Here is a tiny trained network, its code and every weight. The questions are about switching its units off for an input and a target symbol, where a switched-off unit gives its printed mean instead of its output.

import numpy as np


def w(rows, s, z=0):
    codes = np.array(rows[::2]) - 128.0
    scale = np.full(codes.shape[1], s)
    scale[-1] = z or s
    return codes * scale


def norm(h):
    return h / np.sqrt((h * h).mean(-1, keepdims=True) + 1e-5)


def f(y):
    return np.maximum(y, 0)


def softmax(a):
    e = np.exp(a - a.max(-1, keepdims=True))
    return e / e.sum(-1, keepdims=True)


def log_softmax(a):
    a = a - a.max(-1, keepdims=True)
    return a - np.log(np.exp(a).sum(-1, keepdims=True))


def net(x, mask):
    ids = ['αβγεζμξπστφψ'.index(c) for c in x.split()]
    T = len(ids)
    res = E[ids] + P[:T]
    r = norm(res)
    for j in range(2):
        rows = slice(3 * j, 3 * j + 3)
        q, k, v = (r @ M[0][rows].T for M in (Q, K, V))
        z = softmax(np.where(np.tri(T) > 0, q @ k.T / 3**0.5, -1e9)) @ v
        o = O[0][rows]
        res = res + np.where(mask[j], z, o[:, -1]) @ o[:, :-1]
    y = f(norm(res) @ A[0][:, :-1].T + A[0][:, -1])
    res = res + np.where(mask[2:10], y, B[0][:, -1]) @ B[0][:, :-1]
    return log_softmax(norm(res)[-1] @ U[:, :-1].T + U[:, -1])


Q, K, V, O, A, B = {}, {}, {}, {}, {}, {}
E = w([
[86,106,161,4],'α',
[82,120,199,255],'β',
[177,121,193,121],'γ',
[90,67,124,11],'ε',
[212,87,199,89],'ζ',
[180,127,143,127],'μ',
[68,170,97,112],'ξ',
[119,121,41,101],'π',
[184,136,137,129],'σ',
[101,40,110,77],'τ',
[105,173,128,129],'φ',
[26,120,10,89],'ψ',
],0.018)
P = w([
[122,70,121,15],'0',
[113,128,126,3],'1',
[94,144,101,14],'2',
[109,145,112,24],'3',
[112,149,101,44],'4',
[119,146,109,46],'5',
[117,143,87,54],'6',
[129,138,98,66],'7',
[140,132,101,59],'8',
[135,133,107,78],'9',
[143,128,99,69],'10',
[131,134,95,93],'11',
[122,134,93,67],'12',
[125,133,99,55],'13',
],0.0036)
Q[0] = w([
[91,142,245,182],'head 0',
[56,130,94,128],'head 0',
[120,80,36,65],'head 0',
[109,153,168,68],'head 1',
[150,184,142,50],'head 1',
[57,59,80,191],'head 1',
],0.012)
K[0] = w([
[169,93,143,30],'head 0',
[133,156,180,140],'head 0',
[87,118,86,249],'head 0',
[84,135,154,184],'head 1',
[99,156,132,208],'head 1',
[108,110,124,37],'head 1',
],0.014)
V[0] = w([
[136,141,222,124],'head 0',
[34,35,103,197],'head 0',
[98,149,151,177],'head 0',
[102,122,254,135],'head 1',
[186,75,115,182],'head 1',
[81,125,160,178],'head 1',
],0.0091)
O[0] = w([
[106,91,143,135,164],'head 0',
[100,92,153,91,12],'head 0',
[89,175,163,112,69],'head 0',
[144,96,148,135,202],'head 1',
[86,142,167,73,2],'head 1',
[59,138,108,254,122],'head 1',
],0.01,0.0035)
A[0] = w([
[15,183,142,65,249],'neuron 0',
[230,103,183,158,124],'neuron 1',
[68,141,66,45,147],'neuron 2',
[83,59,233,223,149],'neuron 3',
[118,1,141,93,150],'neuron 4',
[174,156,129,96,3],'neuron 5',
[123,68,128,86,105],'neuron 6',
[54,111,109,82,23],'neuron 7',
],0.0099,0.0043)
B[0] = w([
[164,110,192,254,225],'neuron 0',
[62,201,177,123,254],'neuron 1',
[128,160,209,83,223],'neuron 2',
[51,57,187,84,202],'neuron 3',
[87,118,61,229,220],'neuron 4',
[44,186,132,74,141],'neuron 5',
[143,109,91,134,173],'neuron 6',
[68,118,132,101,161],'neuron 7',
],0.0082,0.0068)
U = w([
[178,130,57,210,114],'α',
[154,57,87,190,56],'β',
[53,93,177,216,44],'γ',
[252,79,181,148,82],'ε',
[164,49,224,109,50],'ζ',
[135,139,117,83,146],'μ',
[113,189,210,167,43],'ξ',
[115,169,151,84,138],'π',
[108,188,170,85,106],'σ',
[143,66,117,127,151],'τ',
[141,155,128,214,255],'φ',
[43,187,118,100,190],'ψ',
],0.015,0.0086)

Each question gives the input, a string of symbols that net reads in full, and the target symbol t.
The units are the heads (3 rows each of Q, K, V and O) and the neurons (one row each of A and B). Each row of codes is followed by its name. A weight is (code - 128) times the scale printed after its matrix; where a second scale follows, it is the last column's (O, A, B and U).
mask holds one flag per unit, heads first, then neurons. A switched-off unit (its flag False) gives its mean, the last column of its rows in O or B, instead of its output. The means were averaged over made-up inputs and are rounded, as every weight is.
A unit's drop is (log p(t) with every unit on - log p(t) with that unit switched off) / (log p(t) with every unit on - log p(t) with every unit switched off).
The circuit of an input: a set's keep is (log p(t) with only the set's units on - log p(t) with every unit switched off) / (log p(t) with every unit on - log p(t) with every unit switched off). Starting from all 10 units, units are removed one at a time, each time the one whose removal leaves the highest keep (on an exact tie, the one counted first), for as long as the keep stays at least 0.8.
circuit, biggest first: the units of the circuit, biggest drop first
k most important neurons: the k neurons with the biggest drops, biggest first
which heads matter: for each layer, one digit per head in row order, 1 if its drop is at least 0.15 and else 0, layers parted by /
drop when u is switched off: that unit's drop, to one decimal
input ζ ε ζ ζ ε α α ξ, target ξ: circuit, biggest first => neuron 2; neuron 0; neuron 4
input ζ φ φ ζ ξ ξ ζ ε π, target μ: 3 most important neurons => neuron 1; neuron 4; neuron 2
input ζ ψ ζ α μ ψ β ζ γ, target γ: circuit, biggest first => head 1
input ξ φ ζ β μ α τ μ ξ, target γ: circuit, biggest first => neuron 0; head 0
input σ ζ φ ζ ζ γ ζ α ε, target τ: circuit, biggest first => neuron 1; neuron 4; head 1
input τ ξ π π α ψ α, target ζ: which heads matter => 00
input ε ζ ξ φ β φ ζ ζ ζ π ξ φ, target γ: 2 most important neurons => neuron 3; neuron 4
input α ζ φ ζ α π ξ ε, target τ: circuit, biggest first => neuron 1; head 1
input ζ ε σ β α ψ π φ β φ, target γ: which heads matter => 01
input ζ ζ ζ μ ζ ε ξ ξ π, target μ: which heads matter => 00
input ξ ζ φ, target α: which heads matter => 01
input ζ π α ζ ε σ ψ ξ ζ φ φ ξ α, target ζ: which heads matter => 10
input ζ φ α φ α φ φ ζ, target φ: circuit, biggest first => neuron 1; head 1; neuron 2
input ζ γ ζ π ζ φ ζ ξ π ξ, target φ: 3 most important neurons => neuron 0; neuron 1; neuron 3
input φ φ ζ, target φ: 3 most important neurons => neuron 1; neuron 3; neuron 2
input ε φ ζ β ε ξ ζ φ ζ ζ π τ ξ π, target γ: 3 most important neurons => neuron 0; neuron 4; neuron 1
input ξ ε ζ ζ α τ α ζ φ β γ α φ μ, target γ: 2 most important neurons => neuron 2; neuron 3
input ζ ξ β σ, target γ: most important neuron => neuron 2
input ζ γ α ζ α α α ζ ζ ζ ψ μ, target σ: drop when neuron 4 is switched off => 0.0
input ζ ξ ε ζ φ α ψ ξ ξ β ψ, target γ: drop when head 0 is switched off => 1.3
input ε ζ μ ξ φ γ ζ ε ε ζ τ ψ α ξ, target φ: drop when neuron 2 is switched off => -0.4
